Below is a small trained network, with its code and all its weights. Each question gives an input and a target symbol and asks what happens when units are switched off, that is, made to give their printed mean instead of their output.

import numpy as np


def w(rows, s, z=0):
    codes = np.array(rows[::2]) - 128.0
    scale = np.full(codes.shape[1], s)
    scale[-1] = z or s
    return codes * scale


def f(y):
    return np.maximum(y, 0)


def softmax(a):
    e = np.exp(a - a.max(-1, keepdims=True))
    return e / e.sum(-1, keepdims=True)


def log_softmax(a):
    a = a - a.max(-1, keepdims=True)
    return a - np.log(np.exp(a).sum(-1, keepdims=True))


def net(x, mask):
    ids = ['ΘΠΦαγζψ'.index(c) for c in x.split()]
    T = len(ids)
    res = E[ids] + P[:T]
    u = 0
    for l in range(3):
        q, k, v = (res @ M[l].T for M in (Q, K, V))
        z = softmax(np.where(np.tri(T) > 0, q @ k.T / 3**0.5, -1e9)) @ v
        res = res + np.where(mask[u], z, O[l][:, -1]) @ O[l][:, :-1]
        u += 1
        y = f(res @ A[l][:, :-1].T + A[l][:, -1])
        res = res + np.where(mask[u : u + 8], y, B[l][:, -1]) @ B[l][:, :-1]
        u += 8
    return log_softmax(res[-1] @ U[:, :-1].T + U[:, -1])


Q, K, V, O, A, B = {}, {}, {}, {}, {}, {}
E = w([
[117,170,229],'Θ',
[72,157,73],'Π',
[153,156,142],'Φ',
[194,123,57],'α',
[180,92,167],'γ',
[139,9,118],'ζ',
[162,215,5],'ψ',
],0.012)
P = w([
[254,183,193],'0',
[131,71,95],'1',
[138,84,91],'2',
[145,96,102],'3',
[145,102,88],'4',
[144,110,95],'5',
[153,109,104],'6',
[134,120,90],'7',
[146,127,93],'8',
[148,124,94],'9',
[122,122,54],'10',
[124,130,58],'11',
[107,131,46],'12',
],0.0065)
Q[0] = w([
[142,72,83],'L0H0',
[239,121,90],'L0H0',
[1,184,184],'L0H0',
],0.01)
K[0] = w([
[63,152,80],'L0H0',
[58,190,208],'L0H0',
[232,2,167],'L0H0',
],0.0084)
V[0] = w([
[86,178,143],'L0H0',
[2,168,117],'L0H0',
[135,107,160],'L0H0',
],0.0089)
O[0] = w([
[24,183,253,86],'L0H0',
[24,47,44,7],'L0H0',
[36,67,185,4],'L0H0',
],0.0055,0.0011)
A[0] = w([
[78,158,182,155],'L0N0',
[146,175,40,254],'L0N1',
[112,83,44,208],'L0N2',
[73,94,187,147],'L0N3',
[140,118,181,137],'L0N4',
[174,23,145,124],'L0N5',
[2,153,96,137],'L0N6',
[166,108,167,107],'L0N7',
],0.0083,0.0053)
B[0] = w([
[76,219,168,139],'L0N0',
[178,89,211,254],'L0N1',
[139,144,253,210],'L0N2',
[156,108,46,134],'L0N3',
[82,180,165,140],'L0N4',
[205,82,196,146],'L0N5',
[206,129,141,157],'L0N6',
[153,161,227,137],'L0N7',
],0.0072,0.0096)
Q[1] = w([
[160,203,150],'L1H0',
[120,120,34],'L1H0',
[6,88,22],'L1H0',
],0.013)
K[1] = w([
[170,115,174],'L1H0',
[1,63,50],'L1H0',
[99,74,15],'L1H0',
],0.0099)
V[1] = w([
[35,10,60],'L1H0',
[143,54,109],'L1H0',
[255,121,161],'L1H0',
],0.0075)
O[1] = w([
[254,122,193,2],'L1H0',
[177,73,139,110],'L1H0',
[167,116,39,227],'L1H0',
],0.0072,0.02)
A[1] = w([
[73,165,176,2],'L1N0',
[77,75,93,154],'L1N1',
[87,2,148,78],'L1N2',
[78,64,195,88],'L1N3',
[148,132,112,133],'L1N4',
[89,158,156,212],'L1N5',
[147,209,28,30],'L1N6',
[83,103,3,167],'L1N7',
],0.0086,0.0057)
B[1] = w([
[93,16,83,131],'L1N0',
[174,147,127,183],'L1N1',
[187,136,127,136],'L1N2',
[114,209,188,130],'L1N3',
[127,117,110,135],'L1N4',
[183,111,179,159],'L1N5',
[76,2,95,177],'L1N6',
[129,70,218,255],'L1N7',
],0.0074,0.016)
Q[2] = w([
[55,2,120],'L2H0',
[150,145,71],'L2H0',
[97,169,121],'L2H0',
],0.013)
K[2] = w([
[156,226,28],'L2H0',
[193,155,143],'L2H0',
[129,111,245],'L2H0',
],0.011)
V[2] = w([
[98,183,201],'L2H0',
[75,56,143],'L2H0',
[24,2,131],'L2H0',
],0.0078)
O[2] = w([
[137,71,132,69],'L2H0',
[68,244,95,196],'L2H0',
[113,195,120,255],'L2H0',
],0.011,0.0091)
A[2] = w([
[107,96,57,47],'L2N0',
[116,96,182,187],'L2N1',
[121,190,245,1],'L2N2',
[147,196,105,221],'L2N3',
[164,68,138,132],'L2N4',
[96,68,132,195],'L2N5',
[130,162,107,197],'L2N6',
[69,114,164,193],'L2N7',
],0.013,0.006)
B[2] = w([
[112,56,171,170],'L2N0',
[162,163,154,167],'L2N1',
[127,210,91,146],'L2N2',
[172,121,129,237],'L2N3',
[103,158,51,150],'L2N4',
[253,136,115,197],'L2N5',
[138,42,139,216],'L2N6',
[135,119,189,255],'L2N7',
],0.0072,0.0085)
U = w([
[55,196,240,41],'Θ',
[212,216,200,252],'Π',
[74,116,216,191],'Φ',
[12,108,32,82],'α',
[68,73,181,45],'γ',
[101,140,60,167],'ζ',
[106,255,55,74],'ψ',
],0.007,0.0036)

Each question gives the input, a string of symbols that net reads in full, and the target symbol t.
The units are the heads (3 rows each of Q, K, V and O) and the neurons (one row each of A and B). Each row of codes is followed by its name. A weight is (code - 128) times the scale printed after its matrix; where a second scale follows, it is the last column's (O, A, B and U).
mask holds one flag per unit, layer by layer, with each layer's heads first. A switched-off unit (its flag False) gives its mean, the last column of its rows in O or B, instead of its output. The means were averaged over made-up inputs and are rounded, as every weight is.
A unit's drop is (log p(t) with every unit on - log p(t) with that unit switched off) / (log p(t) with every unit on - log p(t) with every unit switched off).
The circuit of an input: a set's keep is (log p(t) with only the set's units on - log p(t) with every unit switched off) / (log p(t) with every unit on - log p(t) with every unit switched off). Starting from the 12 units with the biggest drops (on a tie, the unit counted first), units are removed one at a time, each time the one whose removal leaves the highest keep (on an exact tie, the one counted first), for as long as the keep stays at least 0.8.
units of the circuit, in order: the units of the circuit, biggest drop first
most important unit: the unit with the biggest drop
k most important neurons: the k neurons with the biggest drops, biggest first
top k neurons in layer l: the k neurons of layer l with the biggest drops, biggest first
input α Θ α Θ γ, target α: units of the circuit, in order	[L1H0 L0N1 L0H0]
input α Π Π Π Π Φ α Π Π Π Π ψ Θ, target α: units of the circuit, in order	[L1H0 L0H0]
input Θ Π Θ Θ Π ψ ψ, target Θ: 2 most important neurons	[L1N0 L0N1]
input α γ Θ Π Φ Θ Π Π Π ψ Π ζ Θ, target α: units of the circuit, in order	[L1H0 L0H0 L0N1]
input α α Π Π Π Π Φ α Θ α, target α: units of the circuit, in order	[L1H0 L0H0]
input Θ ψ Π Π γ α Φ Π ζ Π ψ, target Θ: top 2 neurons in layer 0	[L0N1 L0N2]
input ψ Π α, target ψ: 3 most important neurons	[L1N6 L0N2 L1N1]
input ψ Θ Θ ψ Π Π α, target ψ: 3 most important neurons	[L1N6 L0N2 L0N1]
input γ α α Θ α Π Θ γ Θ Θ Θ ψ Φ, target γ: 3 most important neurons	[L1N7 L0N7 L1N6]
input γ Π ζ ζ α α Θ Π ψ α ψ α, target γ: 3 most important neurons	[L1N7 L2N0 L0N7]
input Θ α α ψ Π, target Θ: most important unit	L1N0
input Θ Π Π ζ, target Θ: top 3 neurons in layer 0	[L0N0 L0N1 L0N2]
input ψ ψ Θ Φ Θ ψ Π Π, target ψ: units of the circuit, in order	[L1N6 L2H0]
input Φ Π ψ α ζ, target Π: most important unit	L1N7
input Θ Θ ψ ζ, target Θ: top 2 neurons in layer 2	[L2N5 L2N7]
input α α α ψ, target α: units of the circuit, in order	[L1H0 L0H0 L1N6]
input Θ Φ Φ α Π α, target Θ: top 2 neurons in layer 0	[L0N1 L0N0]
input ψ α Π Φ Π Φ α ψ Θ α ζ Φ, target ψ: units of the circuit, in order	[L1N6 L2H0]
input Π Π Π ζ Π, target Π: 2 most important neurons	[L1N6 L0N2]
input α Φ Φ Π Θ γ Π α, target α: most important unit	L1H0
